How the nodes are linked:
nili γ poni
nili τ kene
nudu γ tesi
nudu τ moru
demu γ rupa
demu τ gogo
moru γ sife
moru τ tama
feda γ nudu
feda τ sigu
kaba γ sigu
kaba τ gufo
poni γ futo
poni τ deme
loka γ biti
loka τ folu
fiza γ tozu
fiza τ tozu
vatu γ mona
vatu τ mifa
nema γ turu
nema τ dato
tubi γ zeke
tubi τ nuvu
gogo γ moru
gogo τ zela
gene γ dato
gene τ feda
mona γ kasi
mona τ gura
gufo γ nuvu
gufo τ rezo
tefe γ feda
tefe τ demu
mado γ rezo
mado τ futo
deme γ paka
deme τ vate
dato γ mubu
dato τ nudu
paka γ nane
paka τ turu
nane γ tifa
nane τ loka
kasi γ fara
kasi τ kaba
fara γ mifa
fara τ tubi
sizi γ folu
sizi τ fiza
vebe γ fiza
vebe τ fere
duba γ mubu
duba τ sapi
tifa γ mado
tifa τ biti
sife γ gogo
sife τ pagi
tafa γ mifa
tafa τ mado
pagi γ zela
pagi τ kasi
mubu γ gene
mubu τ nema
zela γ vatu
zela τ fara
rupa γ moru
rupa τ sigu
folu γ deme
folu τ lunu
vate γ fiza
vate τ geni
nomi γ rezo
nomi τ nane
mike γ mado
mike τ poni
futo γ nomi
futo τ tafa
geni γ biti
geni τ vebe
rezo γ poni
rezo τ nomi
kene γ deme
kene τ biti
keni γ fere
keni τ nema
nibo γ nema
nibo τ gene
sapi γ tefe
sapi τ sizi
seno γ vebe
seno τ tefe
tesi γ feda
tesi τ fere
turu γ loka
turu τ sizi
tozu γ nibo
tozu τ geni
fere γ tozu
fere τ duba
sigu γ tubi
sigu τ feda
zeke γ tafa
zeke τ mike
nuvu γ mike
nuvu τ nili
lunu γ keni
lunu τ nibo
gura γ zeke
gura τ tafa
mifa γ gura
mifa τ zeke
biti γ geni
biti τ vate
tama γ pagi
tama τ gene

In the rows, 174 means zero.

The rows follow the links: the fewer symbols apart two nodes are, the more alike their rows tend to be.

Each row is also shifted at random along 3 hidden directions that mean nothing.

Rows with their nodes:
229 182 171 146 165 167 164 185 172 183 152 181 170 223 176 182 177 162 154 191 219 178 167 175 160 168 174 154 168 200 177 169 172 150 160 177 150 174 175 181 201 168 191 213 180 183 173 158 176 192: sizi
191 132 183 157 188 172 203 155 165 173 170 204 172 146 163 159 100 196 159 219 146 200 176 124 171 164 217 171 209 152 174 171 164 194 197 199 169 163 174 168 152 196 193 167 197 143 176 170 218 183: gufo
233 138 211 193 185 178 190 144 159 184 192 163 145 151 166 193 146 181 184 152 162 168 182 142 155 164 182 176 172 157 151 184 169 183 184 168 155 180 160 189 173 197 184 162 172 171 174 195 173 154: vatu
120 178 195 165 162 200 163 152 155 200 198 172 172 171 180 171 184 170 192 155 177 166 215 202 194 176 143 219 171 188 161 196 172 165 166 170 196 147 173 187 160 150 161 154 142 161 120 188 143 160: tama
214 194 140 198 179 179 139 226 226 157 147 158 193 175 172 172 237 199 179 168 164 161 112 213 187 197 197 146 194 180 171 171 211 181 162 162 202 205 191 151 199 152 157 162 168 171 221 168 151 186: tifa
131 159 147 231 181 181 181 147 173 162 196 140 177 147 196 150 206 179 198 179 154 173 203 224 179 169 124 154 204 130 170 177 215 150 198 154 157 211 173 132 142 140 143 136 148 173 169 154 163 170: tafa
167 214 201 177 158 163 174 182 187 152 164 165 167 207 168 178 191 169 157 154 185 179 195 185 176 159 159 173 159 206 217 212 157 194 153 163 187 159 170 173 163 187 153 179 193 218 180 184 167 163: mubu
167 183 151 215 187 160 186 195 216 139 169 153 194 138 156 170 183 197 181 167 134 168 146 170 173 182 194 145 198 144 184 168 184 210 181 171 204 191 165 153 173 199 157 149 194 172 225 180 173 170: mike
179 175 196 179 198 174 179 189 185 166 165 171 169 109 181 169 210 191 176 152 127 134 113 185 207 179 204 165 166 171 190 172 200 219 198 147 160 178 179 178 164 187 172 141 175 180 238 180 197 143: kaba
157 207 166 163 163 156 177 187 170 168 167 168 185 197 187 186 211 148 157 167 192 159 164 196 179 163 151 152 139 185 208 154 180 172 166 163 144 173 174 170 190 163 171 201 189 213 193 157 187 174: fere
96 208 126 178 153 171 171 186 164 166 192 159 198 204 196 180 205 143 175 169 211 175 207 207 155 175 109 167 160 177 174 145 183 122 166 173 162 187 169 160 186 141 167 199 166 193 148 155 162 195: tozu
180 171 161 186 189 159 187 193 201 140 166 176 190 132 162 172 168 193 174 180 134 169 140 151 175 178 216 158 190 153 186 162 177 216 184 181 188 182 176 158 166 205 173 152 195 168 223 188 192 176: nuvu
107 199 150 157 173 160 190 197 164 162 178 176 198 167 171 196 166 154 175 160 187 173 171 153 162 184 157 176 146 172 180 137 158 166 174 179 169 164 165 188 200 194 182 197 189 184 182 177 182 182: seno
155 158 196 138 191 176 192 159 149 199 180 209 166 146 194 160 171 166 167 189 152 156 161 172 216 164 191 185 157 177 194 157 187 192 201 169 142 153 182 183 153 175 181 168 171 175 181 154 228 156: sigu
186 195 191 170 154 165 171 171 184 162 169 173 167 227 163 181 165 162 156 163 197 190 204 154 162 155 159 179 161 197 199 206 141 177 146 183 182 163 165 182 176 191 167 200 199 197 165 183 161 178: nibo
121 180 191 145 172 173 187 164 152 190 176 199 176 166 195 165 193 155 158 182 175 159 174 197 214 161 163 185 145 188 204 166 193 184 187 164 140 148 175 176 152 154 172 174 167 188 173 153 209 163: feda
116 175 158 232 178 177 182 158 179 154 206 118 178 137 178 184 198 166 210 140 149 168 208 205 158 176 116 171 187 132 158 171 193 167 177 153 188 196 154 152 159 167 141 137 158 169 172 186 132 170: mifa
168 175 187 164 146 178 170 137 152 183 177 181 155 232 184 156 164 155 162 199 200 204 238 192 174 149 138 182 182 196 189 206 170 149 159 177 165 161 180 168 147 151 160 190 177 184 123 152 174 178: nema
180 213 185 186 157 157 167 187 192 152 162 159 180 218 171 185 199 167 161 150 191 172 189 185 169 156 155 169 156 199 211 205 161 179 142 163 185 172 169 171 180 182 158 190 196 220 187 183 159 169: keni
158 217 141 178 175 161 163 226 194 153 166 153 202 189 182 200 227 158 177 142 197 155 142 192 162 186 151 153 146 171 185 143 187 163 157 163 168 194 171 170 211 167 172 199 180 202 212 171 165 184: fiza
228 178 149 173 175 174 152 203 207 163 149 175 189 201 160 186 164 189 164 185 185 187 141 164 157 193 207 160 190 181 161 169 171 173 155 192 199 190 183 170 206 179 190 192 178 160 188 178 158 199: deme
189 173 149 170 158 184 159 180 187 175 162 176 181 216 163 164 152 188 178 199 198 209 201 173 151 186 180 175 208 183 150 187 159 149 160 195 211 178 185 168 183 161 178 183 170 151 132 176 146 201: paka
197 157 162 179 177 163 184 171 195 159 163 189 180 175 154 157 116 207 162 209 147 207 175 132 157 182 217 169 221 166 170 179 152 195 176 204 206 178 176 169 165 199 184 169 194 144 163 173 174 188: nomi

Start here and follow the symbols in turn, left to right. Where do you end up?
Answers are names.
197 134 193 198 186 178 188 137 147 180 201 156 142 151 184 181 160 168 189 166 166 174 200 169 151 165 147 174 181 141 154 181 179 163 194 170 148 185 165 179 158 178 171 159 161 167 151 175 175 165
τ γ γ => tafa
178 145 203 178 179 200 173 150 155 199 199 159 158 149 185 181 174 172 199 156 165 158 186 191 178 180 159 200 172 160 142 180 181 162 188 166 169 167 175 189 167 153 173 150 141 154 143 184 162 158
τ τ γ => zeke
147 214 199 168 156 172 161 174 183 163 168 173 173 197 168 177 200 166 172 144 175 161 194 187 187 164 159 187 153 208 208 209 159 194 157 168 194 154 172 183 167 184 156 174 188 207 175 189 153 152
τ τ => sigu
169 196 192 152 160 154 186 179 165 166 162 181 171 207 178 180 173 155 147 176 194 175 184 161 173 155 171 162 145 192 215 184 160 181 158 171 160 159 170 181 170 187 174 198 203 208 185 172 199 171
γ γ => gene
217 180 159 170 159 175 155 182 190 171 162 174 170 229 163 175 161 182 166 184 208 203 190 166 149 178 177 172 187 189 167 189 160 149 140 189 191 179 184 172 188 169 179 200 182 167 152 177 156 194
γ γ => paka
197 129 176 202 189 164 199 136 164 173 190 162 156 151 177 168 144 170 179 191 154 184 194 153 155 159 175 160 188 137 170 165 180 167 195 172 147 193 163 157 150 179 179 158 176 173 178 168 194 175
τ τ => poni
99 196 167 150 174 171 187 183 155 176 178 192 192 163 186 177 185 151 168 165 182 156 165 167 191 175 157 185 150 179 192 142 175 176 185 174 155 153 174 182 171 175 179 181 172 183 174 169 194 170
τ τ => gogo
234 183 163 176 167 173 150 195 198 168 150 174 178 216 157 187 170 190 164 178 195 187 156 163 158 187 200 172 190 191 162 187 166 167 148 183 210 178 180 174 202 176 180 191 184 164 170 185 152 192
γ τ => vate
204 180 212 151 165 173 166 157 162 183 163 196 152 212 189 148 202 166 153 190 182 178 181 211 200 147 164 174 163 207 208 212 187 177 174 160 148 159 184 172 148 156 159 180 178 205 165 155 193 153
τ γ γ => feda
206 190 227 128 171 164 183 183 174 177 151 203 160 172 159 188 160 174 141 163 175 154 141 138 195 159 221 189 142 216 208 192 145 228 169 172 167 137 174 206 181 222 188 186 206 196 207 192 206 147
γ γ => feda
174 156 134 179 164 193 159 164 171 192 176 189 181 211 183 139 156 187 181 231 186 213 216 206 173 185 158 174 223 166 150 176 193 129 173 199 184 184 193 152 166 123 169 163 152 135 105 149 162 200
τ τ => folu
268 186 178 157 160 176 144 190 188 172 143 180 155 219 163 174 189 185 156 180 194 179 159 181 169 172 199 158 181 208 179 204 177 180 142 177 181 180 182 186 198 169 172 194 182 183 185 172 164 177
γ γ γ => geni
172 163 212 155 180 202 161 165 167 205 188 179 169 153 174 182 183 177 189 157 173 150 169 171 186 186 187 212 166 190 153 177 170 178 175 169 185 159 182 203 186 163 179 153 151 154 153 189 155 156
γ τ γ => vatu
